Each row is followed by its group and then its class within the group.
[ 38.3  81.6  -5.3 -13.1  -5.4   6.6   4.5 -15.2 -26.3  11.0 -30.4   9.4
 -55.2 -11.1   0.7  33.3   3.3  11.9  -5.6  -0.6 -21.5  11.7 -10.1 -15.7
   0.3   9.8 -15.9  -3.1 -13.4  -0.7 -17.2  -5.5   1.2   2.1  53.4 -20.3
  33.4  -7.7 -59.1  15.5  20.0  -1.4  32.8  20.7  -3.2  -1.2  -6.3 -12.6
   7.4   8.4  10.7   2.2  21.1 -36.2 -49.9  -0.2  18.9   1.7   5.3  -2.2
 -11.9  -4.2  31.5   5.7] => <25>/<236>
[-20.5  81.6  -0.9   8.0   1.9  24.5 -40.0   4.8 -12.3  81.6 -29.9   2.1
 -25.5 -11.4  -9.4  16.4 -24.7 -32.7  16.7  17.6 -10.7  -6.8   5.5  18.2
 -16.3  14.7 -14.2  -5.3 -24.4  14.5  13.4   4.0  -8.2   0.1 -81.6   1.4
   6.8 -13.0   2.0 -18.4  19.2  -6.2 -20.5  44.0  -9.1  -9.4 -31.9 -31.7
   2.0  -1.6  16.3  -3.9 -14.5 -36.0   0.5   7.8  -7.1 -20.6  -2.5  -0.6
  18.1 -35.1  -3.4  15.7] => <18>/<238>
[-13.7 -25.9  -3.8   3.0  53.4  -2.6  25.4 -21.8  22.7   9.5   5.4 -18.4
 -22.3   0.7   8.6   8.4   0.2  23.1   5.7   0.9 -10.0   8.3  -8.9 -17.4
   1.8  -5.7  -1.7   6.4   2.7  18.1   1.3  17.6   0.7  -5.6  30.2  -3.2
  24.8   3.4  -5.8   8.8  17.9  -7.8 -10.0   4.6  25.2  -2.1   3.1 -11.9
  13.2   3.9  -0.6  31.2  22.5 -10.9  11.9 -28.1  15.2  -3.6  12.6  -8.2
 -19.3   6.8  30.5 -26.1] => <22>/<241>
[ 32.0 -19.3   7.1  -2.8 -13.4   6.0  -9.1  10.7  -0.5 -16.2 -11.9  15.3
  -7.8 -13.6  -4.9 -20.6  11.2 -45.1  -8.7   3.7 -15.1  -2.8  11.0  -0.3
   0.1 -21.2  11.7  -3.8   1.7  13.7 -15.2 -12.9 -15.9  -2.8 -16.5   8.3
 -17.2   0.4  -7.1  -2.7 -18.5  10.0  33.1 -16.3   1.9 -10.4   0.5 -11.9
  -1.1  -3.4   8.8  15.9  10.0 -19.6 -28.4  -5.8 -10.7  11.0  -1.1  25.6
  16.9  -2.8 -50.6  13.9] => <19>/<247>
[ 14.6  16.1  -0.5  -0.4  32.3   8.0  19.6 -24.4  23.9  14.2 -12.5  -5.4
 -40.4 -16.6   9.6   8.2   5.5  12.8   8.1  -2.7 -14.9  11.8 -16.6 -21.5
  -7.5  -5.1  -8.3   3.6  -2.0  16.0 -17.7   5.3  -4.8   7.6  33.0   5.5
  28.9  -2.7 -31.9  11.2  14.1  -5.6   1.0  16.6  16.0  -4.7  -1.6 -24.0
   9.4   5.7   2.3  26.7   4.5 -26.5  -4.0 -13.3  18.8  -5.4   8.3   0.9
 -17.9   4.1  23.2 -13.0] => <22>/<241>
[ 22.0 -11.5   1.7  -5.9   4.3   3.6   1.2  -1.4   7.7 -12.9   1.3   5.2
 -19.9  -8.9   2.2   0.8   7.4  -6.8  -4.6  -1.3 -13.1  -0.9   1.6  -4.1
   2.9 -15.4   9.1   2.7  -1.1   5.7  -4.1  -3.9   1.7  -3.9   9.4  -1.0
   2.1   7.6 -19.5  -6.6  -6.8   9.3  25.1   4.6   8.8  -1.4   0.6   6.1
   4.9  -3.4  -8.0  11.9   2.0 -11.9 -18.8 -16.9  -3.0   4.1   2.9  12.5
  15.1  -0.2 -13.6   0.5] => <19>/<246>
[ 19.9  49.2  -3.1   1.8   8.9   9.3 -18.7   1.6  -0.3  38.2 -15.7   7.7
 -38.5  -9.2  -2.4  17.4 -10.4 -15.4   2.6  -2.9 -13.2  -2.1   0.6  -4.5
  -1.1  -0.4  -9.2  -4.7 -13.0  12.0   3.3  24.5  -2.5  -9.9 -16.6  -0.4
  19.6 -10.6 -37.2   2.6  25.0   2.5   6.4  27.8  -9.2  -3.2  -5.0 -12.5
  14.3  -0.4  17.5   0.7   4.2 -32.5 -30.3   3.0   6.2  -0.9  -1.8   2.6
  -3.7  -5.8   6.9  10.5] => <18>/<251>
[  0.8  81.6   0.4  12.2  22.8  -4.3 -20.9  13.0 -18.4  68.0 -28.2   9.6
 -50.3 -13.5  -9.9  18.4 -14.5 -10.4   2.0  13.2 -13.5  -6.0  -1.2  -3.2
  -4.0  23.0 -14.9  -0.9 -21.1   9.3  -8.4   4.3  -7.8  -3.4 -36.0 -14.6
  18.4 -16.2 -31.3  -3.1  24.7  -8.9  -8.9  45.0  -0.8 -10.3 -30.7 -22.2
  22.5  -1.8  23.8   2.0   4.3 -50.2  -9.6   9.7   9.9 -14.2  -1.0  -1.1
 -15.0 -23.6  17.1  13.8] => <18>/<251>
[ 41.0  81.6   0.6 -18.3  -7.3   6.4   4.9 -19.0 -16.1   0.2 -23.4  10.4
 -27.7  -3.0   2.0  23.1   4.3   4.8  -3.7   5.0 -19.2  16.0  -0.4 -37.0
   4.0  13.0  -8.4  -1.5  -8.4  -7.6 -22.2 -10.0   4.2   8.7  51.3 -16.6
  38.0  -3.2 -40.9  18.6   9.9   4.9  28.1  18.4  -5.5  -0.9 -11.1  -8.3
   2.9   2.3  12.6  -7.6  19.1  -4.6 -57.2  -0.2  15.5   7.1  -3.8   3.5
 -15.6  -6.7  18.4   1.2] => <25>/<236>
[ 29.0  51.3   0.5  -5.8  16.4   5.0   7.5 -11.6  -1.4   1.8 -16.8  -2.3
 -36.9   1.6  -0.6   6.9   3.5   0.6   1.0  -4.8 -23.3   6.5 -23.8 -18.9
   7.9   8.4  -1.3   3.3  -4.4   0.1 -19.1   4.9  -2.3   5.8  49.3  -9.8
  23.5 -13.1 -41.4  25.8  14.8   7.8  24.4  19.9   2.3  -0.8  -5.9  -9.2
   3.8   3.1  -0.4  -1.5  12.4 -14.4 -39.4  -5.2  13.0  11.6  -5.8  -3.8
 -15.3   5.2  18.4   3.5] => <25>/<254>
[-12.7 -36.1   3.5   3.0  28.4   4.4  14.4 -11.1  17.3   4.1   0.6  -6.8
 -28.0   4.2  15.1   0.3 -17.3   0.6   2.4  -0.4 -23.8  10.8 -18.1  -6.9
   0.1 -18.3  11.9  -0.8  -1.2  21.4  15.4   8.8 -16.1  -8.6  18.3   7.5
  20.6  11.8 -19.7  -4.3   3.7   2.5   7.1  18.7  15.8 -11.0   0.8  -5.5
  12.6  -0.2   7.4  24.0  -3.8 -15.0   8.3 -20.5  10.6  -3.0   8.2  -8.4
  -9.1  -1.8  11.4 -21.5] => <22>/<242>
[ 48.9  37.2   9.9 -14.7  -9.2   2.0   1.2 -15.4 -14.2 -19.9 -28.9   7.1
 -42.1 -18.9  13.5  -3.5   8.9  -9.1  -7.5  13.9 -17.0  12.3  -5.0 -22.1
   1.9 -16.3   5.5   7.3 -14.8  10.5 -23.6 -22.3 -15.2   4.8  57.9   5.3
  10.0   0.7 -35.1   3.6  -7.2   7.8  34.8  10.8  -5.8 -15.0   4.6  -3.9
   0.9  -5.7   7.5  25.3  22.2 -31.2 -35.3 -21.4   5.9   3.9   3.9  12.9
  15.5   2.0 -19.9   4.5] => <19>/<226>
[ 15.7  81.6  -0.3   0.0  29.9  24.6  -1.7 -24.2   5.7  57.9 -19.1  -4.5
 -61.9 -21.5  11.0  15.4  -1.3   8.5  15.7   9.3 -24.0  11.6 -12.0 -23.6
  -7.0   8.2 -19.3 -10.0 -15.4  12.7 -22.7   7.2  -3.0  10.0  14.7 -16.2
  40.2   0.6 -35.3   6.2  26.8 -13.8  11.7  43.5  13.5 -12.2 -20.8 -28.9
   0.6   3.6  10.7  11.3   2.8 -44.6 -20.0 -22.6  22.1  -4.6   9.6  -1.8
 -19.4 -13.5  28.1 -19.5] => <22>/<241>
[ 21.5 -48.5   6.2  -9.8   0.6   6.3 -10.2  11.8  13.3 -24.7  -5.5   4.0
  -6.6  -4.1  -3.3 -17.8  -5.4 -32.9  -5.7  -4.8 -22.5   0.0   9.5   9.3
   1.0 -10.6  10.7   3.3   7.8   7.3   1.7   7.2 -17.6   3.2 -20.6  -0.1
 -11.5 -25.3  -5.0   3.4  -3.3   9.4  27.5   0.4  -2.4   3.3   4.0 -10.3
   6.7  -2.3  26.8  -6.0  -0.6 -14.2 -24.0   3.5  -4.4  10.7 -17.8  16.4
   1.0   4.3 -42.2  10.7] => <19>/<247>
[ 10.1  -7.0  -5.7  -0.4  23.8  -7.4  -8.5  12.9  -7.4  21.8 -12.4   4.6
 -38.6  -5.2  -2.5  11.4  -7.0  -4.8  -2.2  -0.1 -19.1  -2.4  -4.2   6.9
   2.4  -4.7  -3.0  -2.4 -10.8  17.6   5.0  12.9  -1.0 -20.8  -2.7  -9.6
  15.0  -2.6 -30.1  -2.6  16.7  -0.1   7.7  17.0   9.0  -2.2 -16.7  -8.9
  21.3   2.8   2.1  20.4   1.6 -29.9  -8.2   5.7   4.4   2.8   3.8  -4.0
   4.3  -2.7  12.9   0.0] => <18>/<251>
[ 23.9   9.5   6.9  -7.2 -12.6  11.1 -11.8  12.0   9.8   5.2 -19.6  20.3
  -4.4 -10.7  -5.7  -2.8   8.0 -38.1  -9.4   2.5 -16.3   0.8  23.1   5.9
  -4.7  -8.5   3.5  -4.7  -0.4   4.1  -3.7  -2.7 -15.6  -1.2 -37.9  -7.6
 -14.1 -15.4   6.4   3.0 -14.8   5.4  28.5   2.5 -10.3  28.3  -8.4  -4.3
  -7.6  -9.7   4.1 -15.9   4.0  -7.3 -35.6   2.1  -8.1   8.4  -9.3  17.3
  15.1  -6.3 -44.0  22.4] => <19>/<247>
[ -7.8  23.2  -0.7   4.9  23.4   7.9 -14.8  17.6  -3.7  74.1  -4.3  -0.5
 -39.4  -1.4  -8.5  28.7 -13.2  -4.5  -4.1   0.8 -15.5  -1.2  -1.6  12.1
 -11.3   3.7 -10.1  -4.1  -5.5  22.7  19.2  25.3   2.3 -20.4 -31.5  -5.2
  25.0  -6.6 -40.6  -4.4  32.2   6.9  -8.5  31.7   9.6  -8.9 -35.6 -14.1
  36.9  -4.8  17.2   7.6  -1.6 -37.9  -5.2   9.2   4.3  -6.5  -1.0  -7.3
   2.1  -6.2  22.0  -4.9] => <18>/<238>
[ -0.7  18.5   2.2 -14.5  12.6   9.2   8.7 -26.8  17.8  26.7   0.3  -8.7
 -31.7  -1.7  14.8   7.0   1.5   8.5   5.6   8.4  -0.2   6.4 -14.0 -18.7
   9.2 -15.8   0.3   6.2  -3.5  11.7  -3.5   0.2  -3.4  -0.7  28.1  -2.0
  30.6  -2.7 -19.6  -3.7  10.8   5.2   6.4  17.5   5.5  -8.4   5.7 -18.4
   1.8   0.3   1.1  15.9   4.0 -13.7   3.1 -27.6   2.2  -6.1   6.6  -3.2
   2.4  -2.5   8.0  -7.0] => <22>/<241>
[  6.4 -28.8   2.1  -8.2  54.8   9.0  13.5  -9.5  32.1  21.6   1.0  -1.8
 -46.1 -18.7  13.8   4.0   3.7  -4.0   5.2  -0.2 -30.4  12.6 -19.4 -13.6
  -2.9 -10.8   4.3  25.0   2.2  44.8  -7.7  19.2 -17.9  -4.6  26.9  -6.1
  31.3  -5.1 -41.1  11.7  19.8   0.0   1.8  19.4   5.8  -3.7  -4.7 -21.5
  16.6   4.5   9.1  23.1   1.0 -17.0 -19.8 -26.7  22.4  -9.3   3.1   0.3
 -18.3   4.2  22.1 -19.1] => <22>/<241>
[ 55.6  73.2   6.1   1.4  -7.0  16.8 -20.1  -0.4 -10.7  24.1 -31.4  13.8
 -33.4 -23.4  -6.2  -8.3  15.6 -38.3 -12.6  15.3 -20.9  -7.6  12.4  -6.6
  -3.5  -6.6   3.0  -2.9 -14.1   6.0 -21.4  -6.6 -21.2  -0.3 -33.0  -3.7
  -0.2 -12.1 -18.7   3.8  -6.2  -0.3  23.9  19.4 -12.4  -9.0 -12.0 -20.8
   0.8 -11.4  10.9  -5.1   1.6 -34.5 -51.4  -6.0   1.3  21.4  -0.9  21.4
  21.6 -10.2 -36.0  21.8] => <19>/<246>
[ 15.0   6.2   6.6  -5.7  -9.9   5.9 -14.3   1.6   9.6  -1.3  -6.6  10.7
   4.2  -9.6  -4.4  -9.3   7.8 -27.9   1.2   0.3 -15.1  -9.5  15.2   0.0
  -9.2  -6.9   7.4   0.5   4.8  -1.5  -5.4  -0.8 -20.6   7.8 -25.0   3.1
  -9.6  -7.8  10.5   3.9 -14.1   1.6  27.7  -2.0  -8.9  -8.1   3.5  -3.2
 -11.3  -5.1   0.1 -10.1   1.2  -6.5 -26.0   1.4  -8.9   7.7  -9.7  15.3
  17.7  -9.9 -38.2  16.0] => <19>/<247>
[ -6.7 -81.6   1.3 -12.8  36.2  -4.5  21.0 -12.0  29.3 -18.0  12.4  -9.6
 -21.1  -0.8  14.3  -5.9  -7.1  11.9  -1.9   6.6  -9.5   6.7 -16.7  -7.4
  -0.1 -30.0  15.3  12.6   5.1  21.3   7.4  22.1 -12.7 -22.8  39.1  14.2
   8.2  10.2 -20.5  25.8  -1.2   9.1   3.5   3.1  11.3  -6.5   4.9  -5.3
  12.4   2.3  -6.4  32.6   4.5 -13.6  22.8 -25.7   1.4   4.9  15.5   0.5
  -4.4  13.4   2.5 -29.8] => <22>/<242>
[  0.3  51.5  -3.2  -5.3  29.9  13.1  11.4 -24.2  10.7  48.2  -8.8  -7.5
 -48.4  -8.0   8.5  13.6  -0.4  15.1   9.6  12.7 -19.3   7.5 -16.3 -19.8
  -8.4 -11.9  -4.2   3.9 -12.3  17.7 -17.1   5.6  -0.1   0.5  16.0   1.4
  38.8  -7.7 -27.0  -0.1  20.6  -5.9 -14.9  32.3  15.4 -15.4  -6.5 -26.1
   8.3   4.2  11.7  32.0  -0.3   8.1   8.0 -28.3  11.9  -5.2  14.9  -7.6
  -6.6  -5.5  39.1 -13.2] => <22>/<228>
